Below is a small trained network, with its code and all its weights. Each question gives an input and a class and asks what happens when units are switched off, that is, made to give their printed mean instead of their output.

import numpy as np


def w(rows, s, z=0):
    codes = np.array(rows[::2]) - 128.0
    scale = np.full(codes.shape[1], s)
    scale[-1] = z or s
    return codes * scale


def norm(h):
    return h / np.sqrt((h * h).mean(-1, keepdims=True) + 1e-5)


def f(y):
    return np.maximum(y, 0)


def log_softmax(a):
    a = a - a.max(-1, keepdims=True)
    return a - np.log(np.exp(a).sum(-1, keepdims=True))


def net(x, mask):
    res = np.array(x, float).reshape(1, 8) / 4 @ E
    u = 0
    for l in range(2):
        y = f(norm(res) @ A[l][:, :-1].T + A[l][:, -1])
        res = res + np.where(mask[u : u + 10], y, B[l][:, -1]) @ B[l][:, :-1]
        u += 10
    return log_softmax(norm(res)[-1] @ U[:, :-1].T + U[:, -1])


A, B = {}, {}
E = w([
[72,52,89,199,167,180,219],'x0',
[120,120,84,121,68,187,173],'x1',
[65,154,239,123,226,81,214],'x2',
[76,136,103,51,206,163,177],'x3',
[173,88,63,177,109,32,126],'x4',
[158,162,183,170,2,83,151],'x5',
[115,181,81,213,153,144,124],'x6',
[71,149,191,131,189,198,153],'x7',
],0.002)
A[0] = w([
[142,136,95,127,58,252,128,112],'L0N1',
[217,112,143,113,57,120,89,82],'L0N2',
[169,16,146,171,128,39,158,69],'L0N3',
[101,114,224,248,116,148,153,75],'L0N4',
[78,77,139,85,209,215,137,146],'L0N5',
[112,172,100,163,58,160,207,6],'L0N6',
[140,184,181,87,111,161,47,90],'L0N7',
[129,77,124,111,221,193,137,85],'L0N8',
[186,173,70,125,107,73,63,161],'L0N9',
[138,103,172,65,209,17,144,106],'L0N10',
],0.0039,0.0016)
B[0] = w([
[118,189,125,151,124,48,186,231],'L0N1',
[49,135,151,104,155,163,79,207],'L0N2',
[68,122,71,55,76,168,142,202],'L0N3',
[206,220,150,180,207,76,104,214],'L0N4',
[152,140,55,160,147,186,101,252],'L0N5',
[156,123,108,88,87,110,210,172],'L0N6',
[153,2,141,80,93,144,148,194],'L0N7',
[94,153,40,130,139,197,82,212],'L0N8',
[42,116,141,131,193,140,88,228],'L0N9',
[189,218,151,206,135,113,203,220],'L0N10',
],0.0045,0.0027)
A[1] = w([
[135,20,40,176,74,126,130,24],'L1N1',
[160,117,115,200,50,8,53,121],'L1N2',
[141,134,79,81,184,65,88,84],'L1N3',
[255,64,110,64,163,215,153,82],'L1N4',
[87,100,120,142,239,219,141,11],'L1N5',
[134,147,38,171,162,110,60,41],'L1N6',
[155,106,71,136,96,115,243,131],'L1N7',
[119,122,208,18,53,163,50,12],'L1N8',
[111,82,205,99,181,29,176,191],'L1N9',
[163,170,190,163,239,78,185,6],'L1N10',
],0.0041,0.0019)
B[1] = w([
[154,102,254,97,195,106,14,198],'L1N1',
[70,105,79,90,232,214,127,235],'L1N2',
[96,202,129,184,137,180,155,183],'L1N3',
[194,124,134,184,180,197,181,188],'L1N4',
[84,117,75,117,154,185,57,244],'L1N5',
[80,163,134,124,176,189,127,242],'L1N6',
[70,128,94,83,70,99,148,223],'L1N7',
[148,2,161,102,122,31,127,205],'L1N8',
[179,175,96,207,131,165,123,208],'L1N9',
[176,117,160,153,51,72,62,250],'L1N10',
],0.005,0.0024)
U = w([
[229,207,210,229,139,65,133,152],'0',
[65,154,66,141,228,232,77,199],'1',
[112,169,71,130,33,96,250,93],'2',
[88,2,153,44,87,45,77,144],'3',
[233,60,169,99,145,155,171,2],'4',
],0.0093,0.0039)

Each question gives the input, the list of numbers given to net, and the class t.
The units are the neurons (one row each of A and B). Each row of codes is followed by its name. A weight is (code - 128) times the scale printed after its matrix; where a second scale follows, it is the last column's (A, B and U).
mask holds one flag per neuron, layer by layer. A switched-off neuron (its flag False) gives its mean, the last column of its row in B, instead of its output. The means were averaged over made-up inputs and are rounded, as every weight is.
A unit's drop is (log p(t) with every unit on - log p(t) with that unit switched off) / (log p(t) with every unit on - log p(t) with every unit switched off).
The circuit of an input: a set's keep is (log p(t) with only the set's units on - log p(t) with every unit switched off) / (log p(t) with every unit on - log p(t) with every unit switched off). Starting from the 12 units with the biggest drops (on a tie, the unit counted first), units are removed one at a time, each time the one whose removal leaves the highest keep (on an exact tie, the one counted first), for as long as the keep stays at least 0.8.
units of the circuit, in order: the units of the circuit, biggest drop first
unit that matters most: the unit with the biggest drop
top k neurons: the k neurons with the biggest drops, biggest first
k most important neurons of layer l: the k neurons of layer l with the biggest drops, biggest first
drop of u: that unit's drop, to one decimal
input [6,4,-2,4,-3,7,7,6], class 2: units of the circuit, in order -> [L0N6, L1N7, L0N1]
input [-6,-5,-1,3,6,2,0,5], class 0: units of the circuit, in order -> [L0N10]
input [-4,-7,0,1,-1,8,-2,-2], class 3: units of the circuit, in order -> [L1N8, L0N7]
input [-2,-4,8,-1,-5,-3,-5,2], class 0: units of the circuit, in order -> [L0N10, L1N10]
input [-6,0,5,7,-8,5,7,2], class 0: units of the circuit, in order -> [L0N8, L1N2, L1N10]
input [-3,-7,-5,-8,-6,-1,3,8], class 3: units of the circuit, in order -> [L0N7, L1N8]
input [2,3,3,5,-8,8,3,-4], class 2: top 2 neurons -> [L0N6, L1N7]
input [1,8,2,-2,-7,-1,-6,-1], class 2: 2 most important neurons of layer 0 -> [L0N1, L0N9]
input [1,2,3,1,1,0,7,0], class 0: units of the circuit, in order -> [L0N4, L1N10, L1N2]
input [7,2,3,-5,-4,6,5,-2], class 0: top 2 neurons -> [L0N4, L1N10]
input [1,5,8,-5,7,0,7,-6], class 1: top 2 neurons -> [L1N2, L0N1]
input [-7,-7,-6,2,3,6,8,5], class 3: top 2 neurons -> [L0N7, L1N8]
input [-8,2,0,-3,6,-6,-4,-7], class 1: 2 most important neurons of layer 1 -> [L1N3, L1N2]
input [-1,6,-5,8,-5,6,-2,-5], class 2: unit that matters most -> L0N1
input [8,0,-4,-5,1,8,7,-3], class 1: 2 most important neurons of layer 0 -> [L0N10, L0N4]
input [-5,-4,-3,6,-1,4,2,-4], class 3: top 2 neurons -> [L1N8, L0N7]
input [-1,-8,1,-8,7,4,0,-1], class 1: drop of L0N5 -> 0.0
input [-5,0,-7,0,-5,4,4,-5], class 3: drop of L0N7 -> 0.3
input [-6,-2,3,-4,-1,5,-6,-5], class 3: drop of L1N8 -> 0.1
input [-5,-6,1,6,-4,-1,5,-7], class 0: unit that matters most -> L0N10
